Below is a small trained network, with its code and all its weights. Each question gives an input and a class and asks what happens when units are switched off, that is, made to give their printed mean instead of their output.

import numpy as np


def w(rows, s, z=0):
    codes = np.array(rows[::2]) - 128.0
    scale = np.full(codes.shape[1], s)
    scale[-1] = z or s
    return codes * scale


def f(y):
    return np.maximum(y, 0)


def log_softmax(a):
    a = a - a.max(-1, keepdims=True)
    return a - np.log(np.exp(a).sum(-1, keepdims=True))


def net(x, mask):
    res = np.array(x, float).reshape(1, 6) / 4 @ E
    y = f(res @ A[0][:, :-1].T + A[0][:, -1])
    res = res + np.where(mask, y, B[0][:, -1]) @ B[0][:, :-1]
    return log_softmax(res[-1] @ U[:, :-1].T + U[:, -1])


A, B = {}, {}
E = w([
[129,129,140,22,161,243,187,134,40,94,142],'x0',
[69,183,158,95,147,82,163,211,65,42,59],'x1',
[87,34,229,246,203,73,119,119,10,101,192],'x2',
[124,163,137,137,123,147,198,134,83,60,95],'x3',
[185,240,206,198,205,248,175,135,132,204,96],'x4',
[254,117,180,148,164,161,186,252,130,119,95],'x5',
],0.0084)
A[0] = w([
[63,141,100,120,79,118,106,82,158,143,137,197],'neuron 1',
[162,99,175,178,194,109,149,138,78,114,161,56],'neuron 2',
[128,159,83,75,140,159,166,109,147,131,91,219],'neuron 3',
[100,78,83,107,126,83,82,92,174,117,206,107],'neuron 4',
[87,104,164,155,174,89,97,92,99,109,121,252],'neuron 5',
[172,113,122,118,160,143,164,142,139,163,129,201],'neuron 6',
[124,93,116,127,121,74,120,86,132,170,145,87],'neuron 7',
[129,98,81,96,125,110,133,187,102,101,88,200],'neuron 8',
[71,105,81,112,55,94,82,79,157,129,146,206],'neuron 9',
[166,134,156,127,139,172,126,126,148,173,136,110],'neuron 10',
[117,148,69,128,72,72,131,59,152,86,131,238],'neuron 11',
[175,166,120,134,157,135,146,104,148,244,111,143],'neuron 12',
[215,155,116,90,118,127,182,148,165,99,103,253],'neuron 13',
[189,156,132,123,159,143,116,149,160,177,148,114],'neuron 14',
[94,166,142,36,135,155,153,170,101,56,132,106],'neuron 15',
[95,117,118,131,125,156,136,101,149,141,119,100],'neuron 16',
[115,119,222,137,183,145,141,177,83,94,141,198],'neuron 17',
[81,95,120,116,143,89,158,128,88,126,135,198],'neuron 18',
[119,121,126,162,117,127,119,129,156,145,143,16],'neuron 19',
[123,132,155,181,116,69,164,192,142,111,100,79],'neuron 20',
[71,121,213,168,159,130,118,131,82,118,162,188],'neuron 21',
[155,175,132,155,82,101,80,125,129,137,83,172],'neuron 22',
[145,148,153,141,174,162,100,123,162,198,152,134],'neuron 23',
[109,154,171,192,185,140,141,115,95,139,141,152],'neuron 24',
],0.011,0.0031)
B[0] = w([
[65,200,82,143,139,177,87,175,69,214,196,218],'neuron 1',
[126,59,113,234,155,87,225,71,80,50,164,210],'neuron 2',
[93,213,134,113,117,144,139,253,113,81,157,204],'neuron 3',
[142,32,72,98,58,151,98,94,61,247,203,234],'neuron 4',
[123,128,116,181,150,26,77,46,86,159,103,221],'neuron 5',
[190,61,133,145,99,201,144,161,111,125,158,176],'neuron 6',
[122,72,144,131,140,104,114,148,119,175,144,190],'neuron 7',
[129,104,119,39,72,77,158,137,91,141,47,193],'neuron 8',
[103,112,50,95,62,155,21,113,59,216,203,253],'neuron 9',
[169,120,169,150,139,223,151,187,174,126,196,182],'neuron 10',
[12,132,34,148,104,151,80,174,100,211,83,230],'neuron 11',
[158,160,207,169,160,188,100,235,198,151,165,210],'neuron 12',
[82,132,210,120,51,163,238,223,142,163,64,215],'neuron 13',
[180,131,138,163,108,183,161,144,155,156,139,185],'neuron 14',
[125,160,148,55,82,97,90,150,118,34,120,214],'neuron 15',
[146,162,111,166,158,136,104,134,124,162,139,152],'neuron 16',
[189,85,123,137,144,131,131,55,99,12,128,228],'neuron 17',
[206,149,63,90,122,119,97,34,22,96,87,190],'neuron 18',
[112,93,163,85,113,115,143,77,150,170,174,152],'neuron 19',
[168,98,62,179,111,103,185,35,171,116,58,181],'neuron 20',
[103,103,158,161,231,32,115,39,151,67,114,226],'neuron 21',
[86,109,104,206,169,184,130,164,176,180,104,173],'neuron 22',
[186,121,185,144,178,114,58,169,221,145,209,199],'neuron 23',
[106,117,177,185,238,71,129,106,163,85,165,207],'neuron 24',
],0.0062,0.015)
U = w([
[154,131,116,160,80,106,198,162,193,169,2,176],'0',
[103,151,180,184,199,83,78,105,197,216,150,7],'1',
[148,169,117,51,150,63,70,90,112,73,74,87],'2',
[160,95,133,232,181,75,149,72,94,92,131,155],'3',
[151,163,155,30,95,148,177,188,112,74,97,140],'4',
[64,246,50,145,111,166,94,169,129,175,110,111],'5',
[209,148,167,187,146,205,126,176,229,162,167,182],'6',
[123,76,27,115,72,107,42,112,95,237,151,127],'7',
],0.009,0.0015)

Each question gives the input, the list of numbers given to net, and the class t.
The units are the neurons (one row each of A and B). Each row of codes is followed by its name. A weight is (code - 128) times the scale printed after its matrix; where a second scale follows, it is the last column's (A, B and U).
mask holds one flag per neuron, in row order. A switched-off neuron (its flag False) gives its mean, the last column of its row in B, instead of its output. The means were averaged over made-up inputs and are rounded, as every weight is.
A unit's drop is (log p(t) with every unit on - log p(t) with that unit switched off) / (log p(t) with every unit on - log p(t) with every unit switched off).
The circuit of an input: a set's keep is (log p(t) with only the set's units on - log p(t) with every unit switched off) / (log p(t) with every unit on - log p(t) with every unit switched off). Starting from the 12 units with the biggest drops (on a tie, the unit counted first), units are removed one at a time, each time the one whose removal leaves the highest keep (on an exact tie, the one counted first), for as long as the keep stays at least 0.8.
circuit, biggest first: the units of the circuit, biggest drop first
unit that matters most: the unit with the biggest drop
k most important neurons: the k neurons with the biggest drops, biggest first
drop when u is switched off: that unit's drop, to one decimal
input [-7,4,-6,-8,0,6], class 6: unit that matters most -> neuron 12
input [-5,8,1,6,-3,4], class 2: 3 most important neurons -> [neuron 8; neuron 15; neuron 18]
input [-1,3,-4,4,0,5], class 4: circuit, biggest first -> [neuron 15; neuron 5]
input [1,6,-5,-6,6,-4], class 6: circuit, biggest first -> [neuron 11; neuron 12]
input [1,3,3,-6,6,4], class 3: 2 most important neurons -> [neuron 2; neuron 17]
input [5,6,-7,-1,-3,-4], class 5: 2 most important neurons -> [neuron 11; neuron 1]
input [-4,-8,-4,-3,6,-7], class 6: 3 most important neurons -> [neuron 12; neuron 23; neuron 10]
input [3,-1,-5,0,5,-6], class 5: 2 most important neurons -> [neuron 3; neuron 1]
input [-6,-6,-7,4,3,-4], class 5: 2 most important neurons -> [neuron 11; neuron 1]
input [8,7,7,-5,-4,-3], class 3: 2 most important neurons -> [neuron 2; neuron 21]
input [7,6,0,4,-5,-1], class 2: 3 most important neurons -> [neuron 18; neuron 12; neuron 10]
input [4,0,4,3,7,7], class 3: 2 most important neurons -> [neuron 2; neuron 17]
input [2,-7,3,2,-6,7], class 3: 2 most important neurons -> [neuron 9; neuron 11]
input [-3,5,-8,4,-8,8], class 0: circuit, biggest first -> [neuron 13]
input [0,4,-4,-8,-7,7], class 4: 2 most important neurons -> [neuron 13; neuron 5]
input [6,0,-8,7,7,-5], class 4: drop when neuron 15 is switched off -> 0.2
input [-3,-2,-4,-7,5,-5], class 6: drop when neuron 12 is switched off -> 0.4
input [3,1,-3,8,-1,2], class 4: drop when neuron 22 is switched off -> 0.0
